Below is a small trained network, with its code and all its weights. Each question gives an input and a target symbol and asks what happens when units are switched off, that is, made to give their printed mean instead of their output.

import numpy as np


def w(rows, s, z=0):
    codes = np.array(rows[::2]) - 128.0
    scale = np.full(codes.shape[1], s)
    scale[-1] = z or s
    return codes * scale


def f(y):
    return y / 2 * (1 + np.tanh(0.7978845608 * (y + 0.044715 * y**3)))


def softmax(a):
    e = np.exp(a - a.max(-1, keepdims=True))
    return e / e.sum(-1, keepdims=True)


def log_softmax(a):
    a = a - a.max(-1, keepdims=True)
    return a - np.log(np.exp(a).sum(-1, keepdims=True))


def net(x, mask):
    ids = ['γδεζθμξσφψω'.index(c) for c in x.split()]
    T = len(ids)
    res = E[ids] + P[:T]
    q, k, v = (res @ M[0].T for M in (Q, K, V))
    z = softmax(np.where(np.tri(T) > 0, q @ k.T / 2**0.5, -1e9)) @ v
    res = res + np.where(mask[0], z, O[0][:, -1]) @ O[0][:, :-1]
    y = f(res @ A[0][:, :-1].T + A[0][:, -1])
    res = res + np.where(mask[1:25], y, B[0][:, -1]) @ B[0][:, :-1]
    return log_softmax(res[-1] @ U[:, :-1].T + U[:, -1])


Q, K, V, O, A, B = {}, {}, {}, {}, {}, {}
E = w([
[185,159,174,140],'γ',
[160,143,181,13],'δ',
[199,53,13,96],'ε',
[60,230,126,150],'ζ',
[122,74,105,143],'θ',
[7,239,91,74],'μ',
[54,110,114,113],'ξ',
[98,68,108,39],'σ',
[206,191,79,195],'φ',
[220,94,164,52],'ψ',
[98,175,178,35],'ω',
],0.015)
P = w([
[43,174,88,225],'0',
[124,82,202,109],'1',
[176,195,108,3],'2',
[119,79,190,106],'3',
[185,208,102,8],'4',
[112,79,173,109],'5',
[186,224,91,21],'6',
[96,78,147,120],'7',
],0.011)
Q[0] = w([
[144,254,79,19],'H0',
[48,132,242,171],'H0',
],0.0061)
K[0] = w([
[67,135,52,167],'H0',
[141,139,246,74],'H0',
],0.014)
V[0] = w([
[2,11,65,160],'H0',
[198,161,206,47],'H0',
],0.0077)
O[0] = w([
[47,86,3,161,167],'H0',
[36,78,157,179,2],'H0',
],0.013,0.0038)
A[0] = w([
[141,108,126,252,79],'N0',
[98,172,88,105,3],'N1',
[173,120,113,87,74],'N2',
[86,176,133,132,98],'N3',
[101,81,155,201,193],'N4',
[76,114,153,142,170],'N5',
[36,114,144,113,140],'N6',
[170,170,136,109,201],'N7',
[199,49,126,215,144],'N8',
[154,85,206,164,44],'N9',
[135,155,139,65,68],'N10',
[123,154,128,129,118],'N11',
[114,134,127,205,78],'N12',
[145,184,227,125,205],'N13',
[130,52,100,127,167],'N14',
[115,62,155,131,106],'N15',
[73,165,157,114,143],'N16',
[157,168,150,209,138],'N17',
[135,61,127,148,172],'N18',
[153,118,133,211,64],'N19',
[105,181,199,192,202],'N20',
[121,49,173,96,223],'N21',
[24,142,130,201,111],'N22',
[141,140,124,143,189],'N23',
],0.016,0.0044)
B[0] = w([
[239,10,50,148,137],'N0',
[146,120,59,171,204],'N1',
[124,175,159,194,191],'N2',
[173,112,149,150,160],'N3',
[48,158,99,186,149],'N4',
[146,211,72,73,154],'N5',
[201,176,84,3,173],'N6',
[67,101,135,154,229],'N7',
[172,220,210,255,153],'N8',
[145,175,109,228,173],'N9',
[156,108,172,189,195],'N10',
[172,69,170,143,146],'N11',
[153,91,179,169,131],'N12',
[115,57,122,70,247],'N13',
[85,156,167,141,155],'N14',
[145,98,13,196,150],'N15',
[183,139,213,108,171],'N16',
[134,111,182,106,167],'N17',
[106,175,110,192,141],'N18',
[231,66,128,130,135],'N19',
[34,138,184,67,194],'N20',
[96,63,38,138,181],'N21',
[154,163,145,157,167],'N22',
[133,88,190,86,149],'N23',
],0.0081,0.015)
U = w([
[172,27,141,75,231],'γ',
[162,64,127,30,99],'δ',
[101,144,111,164,111],'ε',
[138,237,193,193,157],'ζ',
[186,25,83,155,2],'θ',
[221,199,125,89,134],'μ',
[132,67,59,78,25],'ξ',
[94,174,98,80,174],'σ',
[254,95,208,171,75],'φ',
[77,95,164,121,190],'ψ',
[111,183,172,73,197],'ω',
],0.0095,0.0036)

Each question gives the input, a string of symbols that net reads in full, and the target symbol t.
The units are the heads (2 rows each of Q, K, V and O) and the neurons (one row each of A and B). Each row of codes is followed by its name. A weight is (code - 128) times the scale printed after its matrix; where a second scale follows, it is the last column's (O, A, B and U).
mask holds one flag per unit, heads first, then neurons. A switched-off unit (its flag False) gives its mean, the last column of its rows in O or B, instead of its output. The means were averaged over made-up inputs and are rounded, as every weight is.
A unit's drop is (log p(t) with every unit on - log p(t) with that unit switched off) / (log p(t) with every unit on - log p(t) with every unit switched off).
The circuit of an input: a set's keep is (log p(t) with only the set's units on - log p(t) with every unit switched off) / (log p(t) with every unit on - log p(t) with every unit switched off). Starting from the 12 units with the biggest drops (on a tie, the unit counted first), units are removed one at a time, each time the one whose removal leaves the highest keep (on an exact tie, the one counted first), for as long as the keep stays at least 0.8.
circuit, biggest first: the units of the circuit, biggest drop first
unit that matters most: the unit with the biggest drop
top k neurons: the k neurons with the biggest drops, biggest first
drop when u is switched off: that unit's drop, to one decimal
input γ ψ ζ γ θ θ, target ε: unit that matters most => N21
input μ ω μ ψ, target θ: circuit, biggest first => [N21, H0, N15]
input ζ φ ψ, target ζ: top 3 neurons => [N2, N13, N7]
input φ ε γ γ ω γ γ, target φ: circuit, biggest first => [H0, N10]
input σ γ σ, target σ: circuit, biggest first => [H0, N14, N13]
input σ δ φ μ γ σ σ ξ, target σ: top 2 neurons => [N6, N5]
input φ γ θ γ, target ψ: top 2 neurons => [N13, N20]
input γ ω ζ φ θ γ, target ψ: circuit, biggest first => [N20, H0]
input φ μ γ, target φ: circuit, biggest first => [N10, H0]
input ζ σ γ, target ζ: top 3 neurons => [N2, N13, N7]
input ξ μ γ σ, target ξ: top 3 neurons => [N21, N15, N6]
input φ γ φ ε θ θ, target ε: top 3 neurons => [N21, N9, N4]
input ζ ε ζ ψ ω, target ζ: top 2 neurons => [N2, N10]
input θ μ ξ ζ, target ω: unit that matters most => N20
input ψ φ σ γ φ, target ψ: top 3 neurons => [N13, N20, N7]
input ξ γ θ ζ ξ, target ξ: top 3 neurons => [N1, N8, N9]
input ξ φ μ, target ξ: drop when N1 is switched off => 0.3
input σ ε ζ ω, target δ: top 2 neurons => [N6, N13]
input ζ ω φ, target ζ: drop when N7 is switched off => 0.4
input φ ζ ζ φ σ φ δ, target φ: drop when N3 is switched off => 0.0
input ξ ζ φ θ ξ ε φ ξ, target σ: drop when N13 is switched off => 0.2
input φ φ θ, target φ: top 3 neurons => [N10, N2, N20]
